Below is a small trained network, with its code and all its weights. Each question gives an input and a target symbol and asks what happens when units are switched off, that is, made to give their printed mean instead of their output.

import numpy as np


def w(rows, s, z=0):
    codes = np.array(rows[::2]) - 128.0
    scale = np.full(codes.shape[1], s)
    scale[-1] = z or s
    return codes * scale


def softmax(a):
    e = np.exp(a - a.max(-1, keepdims=True))
    return e / e.sum(-1, keepdims=True)


def log_softmax(a):
    a = a - a.max(-1, keepdims=True)
    return a - np.log(np.exp(a).sum(-1, keepdims=True))


def net(x, mask):
    ids = ['ΛΦΩαβγδεζημξπτ'.index(c) for c in x.split()]
    T = len(ids)
    res = E[ids] + P[:T]
    u = 0
    for l in range(3):
        r = res
        for j in range(2):
            rows = slice(3 * j, 3 * j + 3)
            q, k, v = (r @ M[l][rows].T for M in (Q, K, V))
            z = softmax(np.where(np.tri(T) > 0, q @ k.T / 3**0.5, -1e9)) @ v
            o = O[l][rows]
            res = res + np.where(mask[u + j], z, o[:, -1]) @ o[:, :-1]
        u += 2
    return log_softmax(res[-1] @ U[:, :-1].T + U[:, -1])


Q, K, V, O = {}, {}, {}, {}
E = w([
[158,108,70,109,129,101,84,83,131,173,122,245],'Λ',
[171,120,165,188,146,82,87,177,191,188,115,109],'Φ',
[152,196,68,136,183,120,201,88,167,147,57,107],'Ω',
[87,145,183,211,72,183,114,101,55,168,116,128],'α',
[102,41,82,75,169,149,159,128,70,174,132,74],'β',
[86,127,165,122,139,156,219,112,81,115,193,61],'γ',
[127,79,89,54,170,132,145,109,216,184,63,136],'δ',
[176,61,76,215,171,91,171,141,114,155,128,135],'ε',
[94,117,134,133,162,166,209,126,147,231,177,232],'ζ',
[33,79,137,134,188,189,145,135,131,137,128,142],'η',
[107,106,181,150,248,48,75,121,79,88,55,89],'μ',
[161,132,143,118,144,109,141,107,157,114,234,149],'ξ',
[137,197,52,75,177,86,188,148,80,194,160,103],'π',
[174,91,174,107,82,119,144,88,130,145,107,52],'τ',
],0.017)
P = w([
[136,88,254,97,161,227,8,45,99,144,195,203],'0',
[97,130,110,144,131,189,73,80,106,227,137,134],'1',
[108,137,118,155,143,174,81,124,104,215,146,114],'2',
[95,138,115,176,138,134,105,127,122,198,145,111],'3',
[88,144,102,179,144,118,99,126,120,196,136,102],'4',
[110,150,95,197,156,118,107,143,108,185,128,87],'5',
[106,155,94,193,163,94,114,151,118,184,121,86],'6',
[99,147,110,197,164,67,128,163,107,181,130,89],'7',
[78,171,100,214,169,63,130,149,113,198,132,95],'8',
[80,164,95,211,167,47,131,170,103,182,127,81],'9',
[108,159,86,214,172,29,141,171,114,181,129,66],'10',
[89,164,97,228,172,31,154,169,122,178,103,67],'11',
],0.0057)
Q[0] = w([
[146,148,66,91,57,110,89,150,132,69,95,147],'0.h0',
[76,119,178,161,136,140,79,73,85,70,145,130],'0.h0',
[2,177,165,167,110,202,189,165,131,140,189,148],'0.h0',
[140,102,111,156,100,118,123,81,94,227,87,91],'0.h1',
[143,119,138,107,105,119,153,132,145,140,92,118],'0.h1',
[116,93,159,113,138,49,129,109,104,137,59,125],'0.h1',
],0.0087)
K[0] = w([
[77,132,129,111,62,213,140,121,110,131,172,151],'0.h0',
[140,74,170,150,151,118,101,96,158,121,145,123],'0.h0',
[120,141,130,254,187,138,139,191,110,144,130,137],'0.h0',
[151,125,140,158,137,105,125,176,136,103,112,149],'0.h1',
[128,114,81,143,110,133,133,124,152,93,126,124],'0.h1',
[114,93,182,173,148,139,100,107,133,118,137,155],'0.h1',
],0.0099)
V[0] = w([
[120,154,94,97,180,50,112,75,79,52,97,107],'0.h0',
[230,68,122,106,166,49,81,147,154,137,136,106],'0.h0',
[81,149,140,85,95,238,122,121,172,59,203,130],'0.h0',
[132,107,170,57,2,190,128,177,106,27,145,197],'0.h1',
[101,42,164,180,71,22,136,224,145,42,49,194],'0.h1',
[92,85,71,71,65,222,174,122,156,179,95,124],'0.h1',
],0.0052)
O[0] = w([
[126,132,91,161,155,129,84,106,129,77,143,126,108],'0.h0',
[202,84,51,67,122,72,49,84,212,100,168,115,186],'0.h0',
[55,138,176,140,152,222,123,130,129,92,160,176,45],'0.h0',
[191,114,160,102,114,254,89,93,92,115,121,119,1],'0.h1',
[148,151,116,170,185,203,125,148,157,124,154,91,95],'0.h1',
[151,97,148,102,112,156,135,117,118,197,87,125,108],'0.h1',
],0.0082,0.0079)
Q[1] = w([
[165,161,127,144,147,252,61,164,124,5,120,147],'1.h0',
[192,109,137,151,100,114,115,122,159,129,158,123],'1.h0',
[84,92,96,123,151,78,98,151,144,155,173,116],'1.h0',
[87,88,74,202,164,66,169,171,166,127,175,89],'1.h1',
[132,71,103,169,112,26,158,100,134,194,138,87],'1.h1',
[71,81,113,153,106,38,184,123,133,244,129,107],'1.h1',
],0.012)
K[1] = w([
[129,73,134,94,65,247,132,88,159,153,188,158],'1.h0',
[156,121,130,158,120,100,107,108,139,109,159,110],'1.h0',
[97,115,118,170,207,73,92,152,125,109,134,141],'1.h0',
[121,131,130,129,194,89,117,139,108,107,111,105],'1.h1',
[132,135,136,183,179,72,119,135,149,94,104,100],'1.h1',
[118,161,121,171,170,84,125,138,120,107,110,97],'1.h1',
],0.015)
V[1] = w([
[87,169,87,82,152,123,117,144,136,171,79,151],'1.h0',
[125,180,114,118,143,86,134,152,93,120,254,180],'1.h0',
[55,64,143,120,133,143,161,187,100,139,149,86],'1.h0',
[151,90,139,30,139,140,126,92,65,104,130,154],'1.h1',
[171,85,76,161,103,148,193,125,116,153,142,134],'1.h1',
[124,152,158,88,103,138,83,210,193,188,115,162],'1.h1',
],0.0097)
O[1] = w([
[20,147,133,72,174,128,153,197,103,133,52,108,159],'1.h0',
[253,104,111,70,104,254,207,175,68,141,104,150,164],'1.h0',
[65,116,93,153,157,202,102,109,132,166,151,46,109],'1.h0',
[204,59,171,101,216,69,119,74,111,182,119,120,4],'1.h1',
[107,18,54,136,68,128,185,94,151,203,99,155,162],'1.h1',
[31,76,165,62,139,91,109,226,114,73,157,168,107],'1.h1',
],0.0086,0.013)
Q[2] = w([
[193,116,75,179,162,141,88,123,170,218,86,88],'2.h0',
[244,240,70,142,231,185,15,127,111,45,170,46],'2.h0',
[106,140,149,83,188,188,190,53,73,159,85,129],'2.h0',
[38,1,103,82,23,149,251,127,89,203,75,187],'2.h1',
[90,49,123,159,2,31,225,99,132,126,68,153],'2.h1',
[63,169,80,140,73,64,135,210,155,100,93,171],'2.h1',
],0.0062)
K[2] = w([
[144,51,114,162,154,129,109,101,123,167,121,166],'2.h0',
[147,45,212,89,161,158,55,91,73,139,132,162],'2.h0',
[88,140,100,75,140,141,143,86,101,163,70,128],'2.h0',
[137,167,1,162,88,118,170,215,153,132,102,98],'2.h1',
[187,204,48,209,117,77,166,148,161,133,136,106],'2.h1',
[141,157,151,152,176,126,121,195,150,104,120,157],'2.h1',
],0.0089)
V[2] = w([
[102,133,125,142,132,124,138,183,157,101,196,186],'2.h0',
[60,196,87,103,174,135,127,98,81,107,90,106],'2.h0',
[148,174,190,141,63,103,62,117,77,113,182,88],'2.h0',
[156,7,96,175,222,118,86,170,101,130,73,246],'2.h1',
[157,147,132,81,94,180,127,140,36,145,133,124],'2.h1',
[123,104,103,139,188,148,76,163,137,165,221,2],'2.h1',
],0.0075)
O[2] = w([
[138,156,114,88,168,149,123,85,136,231,106,84,162],'2.h0',
[198,88,90,223,197,129,77,166,188,105,89,148,80],'2.h0',
[101,95,116,180,73,137,117,203,178,217,132,175,2],'2.h0',
[101,183,33,123,133,193,89,137,226,150,78,144,163],'2.h1',
[91,143,139,97,79,79,137,64,120,146,2,168,44],'2.h1',
[166,147,58,37,109,130,97,128,19,146,93,90,107],'2.h1',
],0.008,0.0099)
U = w([
[96,123,109,148,75,113,102,118,141,84,92,192,141],'Λ',
[73,138,124,109,68,146,146,246,117,107,148,136,178],'Φ',
[130,108,177,182,166,134,188,127,141,76,146,138,188],'Ω',
[60,138,140,204,71,110,134,96,89,164,82,144,81],'α',
[161,97,67,113,128,84,106,122,96,154,106,104,13],'β',
[137,150,166,137,147,136,178,96,33,116,168,123,117],'γ',
[111,132,108,105,153,70,121,98,163,119,119,106,3],'δ',
[105,106,51,180,59,179,165,68,159,113,147,108,147],'ε',
[141,152,182,157,207,138,214,85,114,253,130,103,70],'ζ',
[140,121,145,158,168,243,127,138,108,105,135,95,167],'η',
[123,154,89,142,79,145,97,150,105,52,107,150,85],'μ',
[241,104,150,127,135,196,161,170,99,133,144,174,253],'ξ',
[132,101,125,118,77,76,187,162,76,97,45,164,103],'π',
[132,56,125,152,75,3,129,90,120,170,128,120,99],'τ',
],0.0047,0.0046)

Each question gives the input, a string of symbols that net reads in full, and the target symbol t.
The units are the heads (3 rows each of Q, K, V and O). Each row of codes is followed by its name. A weight is (code - 128) times the scale printed after its matrix; where a second scale follows, it is the last column's (O and U).
mask holds one flag per head, layer by layer. A switched-off head (its flag False) gives its mean, the last column of its rows in O, instead of its output. The means were averaged over made-up inputs and are rounded, as every weight is.
A unit's drop is (log p(t) with every unit on - log p(t) with that unit switched off) / (log p(t) with every unit on - log p(t) with every unit switched off).
The circuit of an input: a set's keep is (log p(t) with only the set's units on - log p(t) with every unit switched off) / (log p(t) with every unit on - log p(t) with every unit switched off). Starting from all 6 units, units are removed one at a time, each time the one whose removal leaves the highest keep (on an exact tie, the one counted first), for as long as the keep stays at least 0.8.
circuit, biggest first: the units of the circuit, biggest drop first
most important unit: the unit with the biggest drop
heads that matter: for each layer, one digit per head in row order, 1 if its drop is at least 0.15 and else 0, layers parted by /
drop of u: that unit's drop, to one decimal
input ε ε τ Φ η Φ Ω τ τ ξ, target Ω: heads that matter => 10 / 10 / 01
input τ γ Φ ξ τ ζ τ τ Ω Φ ζ, target Φ: heads that matter => 01 / 01 / 00
input τ τ ξ μ π γ, target Φ: heads that matter => 01 / 11 / 10
input τ Ω η τ, target Ω: circuit, biggest first => (2.h1; 2.h0; 1.h0)
input β τ Λ ε μ ε α ε τ τ ξ, target μ: circuit, biggest first => (1.h1; 2.h1; 2.h0; 0.h1)
input Φ τ η ε τ ξ τ Φ Λ τ α, target Φ: heads that matter => 00 / 01 / 00
input τ γ μ ε ζ β, target Φ: heads that matter => 01 / 11 / 10
input τ ε μ η, target Φ: most important unit => 2.h0
input τ γ η ε ε Φ π ε Φ η Φ ζ, target Φ: heads that matter => 00 / 01 / 00
input η τ τ ξ, target ξ: heads that matter => 10 / 11 / 00
input Φ ξ Φ β ζ τ ε ε ζ, target ε: heads that matter => 00 / 01 / 00
input τ Ω τ η τ τ γ π Λ, target π: circuit, biggest first => (2.h1; 1.h0)
input τ η μ, target Φ: circuit, biggest first => (2.h0; 1.h0; 0.h1; 1.h1)
input μ ε ε ε, target ξ: circuit, biggest first => (1.h1; 0.h1; 2.h0; 1.h0)
input ξ η η τ τ Φ τ Φ τ τ δ, target Φ: circuit, biggest first => (1.h1)
input τ π μ τ, target Φ: circuit, biggest first => (1.h1; 2.h0; 1.h0; 0.h1)
input δ τ ε Φ π, target π: circuit, biggest first => (1.h0; 2.h1)
input τ ε Λ τ ξ δ, target ε: heads that matter => 00 / 01 / 01
input ζ β ε τ τ, target ε: circuit, biggest first => (1.h1; 2.h1)
input ε τ τ τ Φ η, target Φ: circuit, biggest first => (1.h1)
input δ ε ε τ τ μ τ π, target η: circuit, biggest first => (1.h1; 1.h0; 2.h1; 0.h1)
input τ μ ξ τ τ ε τ Φ ε π τ α, target Φ: circuit, biggest first => (2.h0; 1.h1; 1.h0; 0.h1)
input ε β η τ ξ ε τ τ τ Ω τ τ, target Ω: circuit, biggest first => (2.h1; 1.h0; 2.h0)
input ε τ α, target ε: drop of 1.h1 => 0.4
input Φ τ ξ π η τ, target π: drop of 2.h0 => 0.0
input ε ξ δ, target ε: drop of 1.h1 => 0.4
input π β τ τ, target π: most important unit => 2.h1
